Both labels of each row:
[ -3   2  -1  -5   7   4  -3  -4 -11 -17  10  20  -4   2  -7   0   0 -16
  -2   2   6   2  -6  11  -7   0 -36  -1  16   2  -9  -3   2   2  -9   0
 -15   0   7   2   1  -3  -4   4  10  18   4  -8 -10  11   2] -> (31) [90]
[  0   1  -2  -4   7   1   0  -4  -9 -12  16  17  -2   5  -1   0   3 -13
  -5   3   5  -4  -1   5  -3   0 -24   6  11   1   0  -2  -3   2  -9  -6
 -11  -3   3   3   1  -3   7   5   5  10   9  -7  -3   4  -2] -> (31) [90]
[-11   2  -3  -1  11   4   3  -4 -25 -19  19  31  -2   3  -8  -2   2 -16
  -4   2  12  -3  -1  10  -2   2 -46   4  18   1  -8  -2   2   0 -12  -6
 -29   0   9   5   2  -5   7  12   5  25  10  -6  -7   3   1] -> (31) [90]
[ 11   4  -1  -1   7   3  -2  -7   3   0   5  16  -1   1 -10   1   3  -2
  -1   1   5   0  -4   8   1   1 -36   3  -1   2 -11  -1   5   1  -4  -4
 -14   1   3  -1   1  -2   2   3   8  16   5  -5  -9   4   2] -> (31) [86]
[ 12   0  -1  -7   7   0   1  -7   4  11   2  16  -1  38 -14   3   0  15
  -1   2   4  -6  -4   8   3   6 -40   4  -6   1 -10   2   5   1  -5   0
 -15   3   3  -6   1  -4   7  -1   7  18   2  -4  -4  10   1] -> (31) [86]
[  6   3  -2  -7   6   1   2  -4   5   1  13  19   1   8   0  -1   0   3
  -1   1   2  -1   1  -1  -1   4 -29   7  -5  -4  -3   3  -5  -1  -9   1
 -12   1   5   6   0  -5  11   5  -9  10   7  -1   6   6   3] -> (41) [82]
[ -1   1  -4  -5   7   3   4  -5  -2 -12  10  14  -5   6  -8   0   1 -18
   2   5   1  -4   1   4  -3   2 -25   6  13   1  -1  -2  -2   3  -5  -4
  -5  -1   2   2   2  -6   4   8   7   7   7  -5  -7  12   1] -> (31) [90]
[  8   2  -1  -4  11   4  -5  -4 -25  -5   8  21  -3   6  -6  -1   6   9
   0  -1  14  -1  -9  15   0   3 -40  -4   1   2 -14  -7   3   0 -10  -1
 -21   2  11  -1  -1  -5   0   1   2  17   2  -6  -4  10   1] -> (31) [82]
[ -1   2   1   0   2   0  -3  -2 -19  -3   5  16  -2  -4   1   1   1   0
  -1   3   7   1  -6   6   2   1 -32  -5  14   3 -12  -6   4   0  -8  -2
 -15   3   4  -8   3  -3   1   4   3  14   4  -3  -5  -6  -1] -> (31) [82]
[ 13   3  -2 -10   7   3  -6  -4   8   0   7  25  -3   7 -11   0  -5  22
   0  -1  12   6 -12   8   7   1 -51  -4   6   2 -13  -8   3   1 -14   1
 -33   0   4   2   1  -3   4  -1  -1  16   1  -3   2   8   3] -> (31) [82]
[  7   0  -3  -5  11   3  -1  -6 -12  -4  11  18  -3   3  -7   2  -1   8
   0  -4   4   1  -6  12   2   2 -42  -3   3   3 -14  -3  -1  -2 -10  -2
 -28   0   7  -1  -1   0   2   2   3  17   7  -4  -7   5   3] -> (31) [82]
[  5   0   1  -3  11  -1   4  -3   1   3   9  12  -1   1 -10   3  -1   2
  -3  -1   5  -2   1   4  -2   4 -30  10  -1   2  -8   4   1   3  -4  -3
 -13   1   2   5   0  -3   8   7   6  15   9  -3  -4   2   3] -> (31) [86]
[  0  -2  -5  -7   5   4  -1  -1   1 -14   7  13  -2   3  -4   0   0 -15
  -5   0   4   0  -1   4   1   2 -16   1  14   2  -3   0   0   4  -6  -2
  -5  -2   3   4   1  -3  -3   4   5   8   0  -3  -6   7   2] -> (38) [90]
[ 12  -1  -1  -5   6  -2  -3  -2  11  12  -6  19  -1   0  -8   1  -2   5
   1  -1   6  -2  -7   0   7   1 -42   3   8   1 -13  -3   7   2  -5  -2
  -8   7  -3  -3   1  -2   7   1   8  15   6  -3  -4   8   0] -> (31) [86]
[  6   1  -4  -3   7   1  -2  -6  13   9  -2  23   0   0 -11   2  -1   9
   6   0   4   1 -10  11  -1   3 -42   3  -2   6 -10  -2   5   4  -6 -10
 -21   6   4   2  -1  -5  10   4   3  12   4  -3  -3   2   3] -> (31) [86]
[ -4   1  -3  -3   9   2   2  -1  -8 -10   5  17  -8  -1  -9  -1   3 -17
  -4   4   4  -2   4   6   0  -8 -31   5  10  -1  -7   2   2   6  -4  -2
 -12  -2   4   3   2  -4   4   6   9  15   6  -4  -8   6   1] -> (31) [90]
[  7   0  -2  -5  11  -1   2  -8  13  14   2  23   1   2 -15   1   1  18
   2   3   6   0  -4   6   2   4 -36  11  -5   2  -8   1   4   8  -5  -4
 -16   3   3   4   4  -5   9   6  -1  17   1   0   2   3   6] -> (31) [86]
[  4  -1  -2  -5   9   1  -1  -3  -4   4   0  13  -1   1 -11   1  -3   8
  -1  -1   0   0  -4   8   2   4 -34   7   4   0 -10  -8   5   8  -6  -3
  -8   2   3   2   1  -6  -6   1   6  14   0  -4  -4  12   2] -> (31) [86]
[-18   0  -1  -1   7   2   3  -2 -32 -13  12  10  -3   2  -7   1   1 -16
  -5   1   5   6   4  13  -1   2 -14   3  14  -3   0  -5   1   6   0  -7
 -14  -5   6   4  -2  -7  -2   5   5  11  -1  -4  -7   9   0] -> (31) [90]
[ -3   0  -5  -8  11   4  -1  -6 -11 -18  21  23  -3   9  -8  -3   1 -15
  -5   3   9   1   2   8   1   3 -36   1  21   0  -5  -5   2   5  -9  -5
 -15  -3   5   8   2  -5   2   8   8  15   5  -6  -5  13  -1] -> (31) [90]
[-11   2  -5  -3   7   5   1  -1 -24 -29  16  16  -2  -1  -5  -1   2 -35
  -7   3  10  -3   5  10  -1   0 -25   4  22   1  -8  -1   0   4  -6  -6
 -15  -5   6   6   1  -7   0   9  12  16   9  -8 -16   4  -1] -> (31) [90]
[ -3   0  -3 -10   8   6  -3  -4   3 -21  16  22  -2   2   3  -3   3 -27
  -6   0   9 -11   4   4  -4   1 -21   6   7   1   4  -3  -1   0  -9  -5
 -15  -2   0   3   3   2  10  13   5   9  18  -4   1  -7   2] -> (41) [90]
[ -7   1  -4  -3   7   4   2  -1 -14 -13   7  17  -5   4  -5   0   2 -23
  -5   3   2   0  -4   5   0   1 -25   4  16   1  -8  -1   3   6  -3  -3
  -8   0  10   2   2  -5   6   7   9  11   0  -6  -9  11   0] -> (31) [90]
